Below are the code and all the weights of a small trained network. Each question names an input and a target symbol and asks about switching units off, where a switched-off unit gives its printed mean instead of its output.

import numpy as np


def w(rows, s, z=0):
    codes = np.array(rows[::2]) - 128.0
    scale = np.full(codes.shape[1], s)
    scale[-1] = z or s
    return codes * scale


def norm(h):
    return h / np.sqrt((h * h).mean(-1, keepdims=True) + 1e-5)


def f(y):
    return np.maximum(y, 0)


def softmax(a):
    e = np.exp(a - a.max(-1, keepdims=True))
    return e / e.sum(-1, keepdims=True)


def log_softmax(a):
    a = a - a.max(-1, keepdims=True)
    return a - np.log(np.exp(a).sum(-1, keepdims=True))


def net(x, mask):
    ids = ['ΓΔΘΛΠΦΨαβεημστ'.index(c) for c in x.split()]
    T = len(ids)
    res = E[ids] + P[:T]
    q, k, v = (norm(res) @ M[0].T for M in (Q, K, V))
    z = softmax(np.where(np.tri(T) > 0, q @ k.T / 3**0.5, -1e9)) @ v
    res = res + np.where(mask[0], z, O[0][:, -1]) @ O[0][:, :-1]
    y = f(norm(res) @ A[0][:, :-1].T + A[0][:, -1])
    res = res + np.where(mask[1:9], y, B[0][:, -1]) @ B[0][:, :-1]
    return log_softmax(norm(res)[-1] @ U[:, :-1].T + U[:, -1])


Q, K, V, O, A, B = {}, {}, {}, {}, {}, {}
E = w([
[148,105,105],'Γ',
[76,106,154],'Δ',
[187,93,106],'Θ',
[131,148,118],'Λ',
[236,144,60],'Π',
[139,101,75],'Φ',
[232,142,60],'Ψ',
[102,136,177],'α',
[92,96,255],'β',
[205,89,95],'ε',
[167,75,111],'η',
[163,119,92],'μ',
[113,126,107],'σ',
[105,118,180],'τ',
],0.0087)
P = w([
[117,23,110],'0',
[115,157,162],'1',
[150,176,113],'2',
[111,3,73],'3',
[126,169,162],'4',
[148,181,115],'5',
[147,7,40],'6',
[128,171,163],'7',
[153,181,110],'8',
[176,25,36],'9',
[131,171,161],'10',
[156,185,110],'11',
[196,54,54],'12',
],0.0047)
Q[0] = w([
[209,122,85],'head 1',
[110,106,224],'head 1',
[50,79,255],'head 1',
],0.0076)
K[0] = w([
[220,110,105],'head 1',
[71,155,230],'head 1',
[64,184,255],'head 1',
],0.0094)
V[0] = w([
[84,165,79],'head 1',
[142,116,153],'head 1',
[27,217,252],'head 1',
],0.0028)
O[0] = w([
[146,181,157,112],'head 1',
[142,117,117,130],'head 1',
[251,106,4,4],'head 1',
],0.0044,0.0035)
A[0] = w([
[106,71,197,158],'neuron 1',
[116,50,41,254],'neuron 2',
[45,128,9,170],'neuron 3',
[176,214,16,165],'neuron 4',
[134,255,132,108],'neuron 5',
[108,177,78,150],'neuron 6',
[210,113,170,165],'neuron 7',
[95,244,24,102],'neuron 8',
],0.0058,0.004)
B[0] = w([
[110,166,75,201],'neuron 1',
[145,51,149,253],'neuron 2',
[253,185,125,188],'neuron 3',
[2,76,190,186],'neuron 4',
[101,80,46,179],'neuron 5',
[123,207,154,155],'neuron 6',
[209,151,72,198],'neuron 7',
[52,163,203,168],'neuron 8',
],0.0059,0.0049)
U = w([
[167,179,203,161],'Γ',
[139,137,40,194],'Δ',
[165,148,166,107],'Θ',
[161,167,91,88],'Λ',
[102,173,12,119],'Π',
[163,105,129,253],'Φ',
[118,5,111,127],'Ψ',
[107,133,125,71],'α',
[107,130,135,76],'β',
[122,127,123,74],'ε',
[136,121,216,46],'η',
[148,227,111,147],'μ',
[106,124,130,70],'σ',
[132,168,113,136],'τ',
],0.014,0.0055)

Each question gives the input, a string of symbols that net reads in full, and the target symbol t.
The units are the heads (3 rows each of Q, K, V and O) and the neurons (one row each of A and B). Each row of codes is followed by its name. A weight is (code - 128) times the scale printed after its matrix; where a second scale follows, it is the last column's (O, A, B and U).
mask holds one flag per unit, heads first, then neurons. A switched-off unit (its flag False) gives its mean, the last column of its rows in O or B, instead of its output. The means were averaged over made-up inputs and are rounded, as every weight is.
A unit's drop is (log p(t) with every unit on - log p(t) with that unit switched off) / (log p(t) with every unit on - log p(t) with every unit switched off).
The circuit of an input: a set's keep is (log p(t) with only the set's units on - log p(t) with every unit switched off) / (log p(t) with every unit on - log p(t) with every unit switched off). Starting from all 9 units, units are removed one at a time, each time the one whose removal leaves the highest keep (on an exact tie, the one counted first), for as long as the keep stays at least 0.8.
units of the circuit, in order: the units of the circuit, biggest drop first
top k neurons: the k neurons with the biggest drops, biggest first
drop when u is switched off: that unit's drop, to one decimal
input β η Θ Φ Λ ε σ Λ ε Ψ σ Λ Π, target Ψ: units of the circuit, in order -> (neuron 4; head 1)
input τ ε μ Π ε Γ, target Π: top 4 neurons -> (neuron 2; neuron 4; neuron 5; neuron 8)
input ε σ η, target Δ: top 2 neurons -> (neuron 1; neuron 4)
input β Δ τ β Ψ Γ Γ ε ε μ μ, target Π: top 2 neurons -> (neuron 2; neuron 5)
input Φ Δ σ ε Φ Γ, target Π: top 3 neurons -> (neuron 2; neuron 5; neuron 4)
input Θ Γ σ Ψ Ψ η, target Δ: top 2 neurons -> (neuron 1; neuron 3)
input Θ β Λ β Λ Θ Π, target Ψ: top 2 neurons -> (neuron 4; neuron 2)
input Λ Π Θ τ ε Θ Φ η Φ Ψ, target Ψ: top 3 neurons -> (neuron 4; neuron 2; neuron 1)
input Ψ σ Φ Θ α, target Δ: top 3 neurons -> (neuron 5; neuron 2; neuron 7)
input μ ε Π σ Θ η Ψ, target Ψ: drop when neuron 3 is switched off -> -0.1
input Θ Γ τ, target Ψ: drop when head 1 is switched off -> 1.3
input β Δ Π Ψ μ Φ, target Γ: drop when neuron 3 is switched off -> 0.2
